Below is a small trained network, with its code and all its weights. Each question gives an input and a class and asks what happens when units are switched off, that is, made to give their printed mean instead of their output.

import numpy as np


def w(rows, s, z=0):
    codes = np.array(rows[::2]) - 128.0
    scale = np.full(codes.shape[1], s)
    scale[-1] = z or s
    return codes * scale


def norm(h):
    return h / np.sqrt((h * h).mean(-1, keepdims=True) + 1e-5)


def f(y):
    return y / 2 * (1 + np.tanh(0.7978845608 * (y + 0.044715 * y**3)))


def log_softmax(a):
    a = a - a.max(-1, keepdims=True)
    return a - np.log(np.exp(a).sum(-1, keepdims=True))


def net(x, mask):
    res = np.array(x, float).reshape(1, 5) / 4 @ E
    u = 0
    for l in range(3):
        y = f(norm(res) @ A[l][:, :-1].T + A[l][:, -1])
        res = res + np.where(mask[u : u + 3], y, B[l][:, -1]) @ B[l][:, :-1]
        u += 3
    return log_softmax(norm(res)[-1] @ U[:, :-1].T + U[:, -1])


A, B = {}, {}
E = w([
[115,151,48,146,153,133,192,157,178,142,64],'x0',
[96,72,169,131,175,80,123,88,139,125,89],'x1',
[53,117,135,168,119,7,79,91,58,108,147],'x2',
[185,96,138,113,197,125,113,75,109,26,147],'x3',
[137,113,183,98,105,123,114,117,174,152,92],'x4',
],0.015)
A[0] = w([
[86,185,11,234,57,132,224,209,68,207,90,22],'L0N1',
[45,70,96,207,252,44,228,113,161,120,1,2],'L0N2',
[87,172,66,156,124,208,24,159,7,91,236,104],'L0N3',
],0.0045,0.0009)
B[0] = w([
[8,160,94,61,131,175,128,169,68,126,131,253],'L0N1',
[180,149,166,138,120,158,117,78,194,106,191,223],'L0N2',
[194,50,193,185,200,140,97,107,74,178,111,221],'L0N3',
],0.012,0.005)
A[1] = w([
[170,109,189,162,100,44,64,109,88,85,220,6],'L1N1',
[1,123,50,193,195,42,196,109,156,127,29,2],'L1N2',
[60,163,132,96,115,173,183,125,250,158,59,23],'L1N3',
],0.0069,0.0055)
B[1] = w([
[130,115,19,212,151,101,113,97,81,152,109,252],'L1N1',
[78,163,234,111,247,127,37,125,195,131,174,171],'L1N2',
[176,132,79,103,136,65,40,108,56,159,177,233],'L1N3',
],0.013,0.0042)
A[2] = w([
[145,145,40,216,170,191,210,203,127,190,9,32],'L2N1',
[169,19,187,78,197,144,182,55,186,87,18,63],'L2N2',
[2,82,233,174,29,77,118,116,134,189,46,4],'L2N3',
],0.008,0.0022)
B[2] = w([
[54,86,168,83,20,6,115,177,102,177,48,196],'L2N1',
[123,64,219,60,78,217,176,132,98,123,133,254],'L2N2',
[130,34,61,16,25,122,131,133,99,119,99,234],'L2N3',
],0.012,0.0053)
U = w([
[167,80,101,196,167,57,64,34,105,109,151,51],'0',
[163,93,213,131,142,178,113,111,139,116,160,253],'1',
[119,112,46,64,52,114,128,185,126,150,74,122],'2',
[104,250,95,142,167,172,135,199,215,140,141,69],'3',
],0.016,0.0053)

Each question gives the input, the list of numbers given to net, and the class t.
The units are the neurons (one row each of A and B). Each row of codes is followed by its name. A weight is (code - 128) times the scale printed after its matrix; where a second scale follows, it is the last column's (A, B and U).
mask holds one flag per neuron, layer by layer. A switched-off neuron (its flag False) gives its mean, the last column of its row in B, instead of its output. The means were averaged over made-up inputs and are rounded, as every weight is.
A unit's drop is (log p(t) with every unit on - log p(t) with that unit switched off) / (log p(t) with every unit on - log p(t) with every unit switched off).
The circuit of an input: a set's keep is (log p(t) with only the set's units on - log p(t) with every unit switched off) / (log p(t) with every unit on - log p(t) with every unit switched off). Starting from all 9 units, units are removed one at a time, each time the one whose removal leaves the highest keep (on an exact tie, the one counted first), for as long as the keep stays at least 0.8.
circuit, biggest first: the units of the circuit, biggest drop first
most important unit: the unit with the biggest drop
top k neurons: the k neurons with the biggest drops, biggest first
top k neurons in layer l: the k neurons of layer l with the biggest drops, biggest first
drop when u is switched off: that unit's drop, to one decimal
input [7,-2,0,7,-5], class 1: most important unit -> L1N1
input [7,0,0,-8,2], class 3: top 2 neurons -> L1N2; L1N3
input [4,6,-2,-6,2], class 0: circuit, biggest first -> L1N3; L0N2
input [6,5,4,-3,3], class 0: top 3 neurons -> L1N3; L0N2; L2N2
input [2,7,4,-5,-5], class 1: top 2 neurons -> L1N2; L1N1
input [-1,-3,2,-1,0], class 0: top 2 neurons -> L0N3; L2N2
input [3,6,-1,-2,1], class 1: top 2 neurons -> L1N1; L0N1
input [-8,-1,-1,0,-7], class 0: top 2 neurons -> L1N1; L2N2
input [-1,-5,-6,-4,8], class 3: top 2 neurons in layer 0 -> L0N3; L0N1
input [-7,2,0,4,6], class 0: top 2 neurons in layer 1 -> L1N1; L1N2
input [3,0,3,7,7], class 1: drop when L2N2 is switched off -> 0.9
input [3,4,-1,7,-2], class 1: drop when L2N1 is switched off -> 0.0
input [6,2,8,-6,0], class 3: drop when L2N1 is switched off -> 0.1
input [4,5,3,1,3], class 1: most important unit -> L2N2
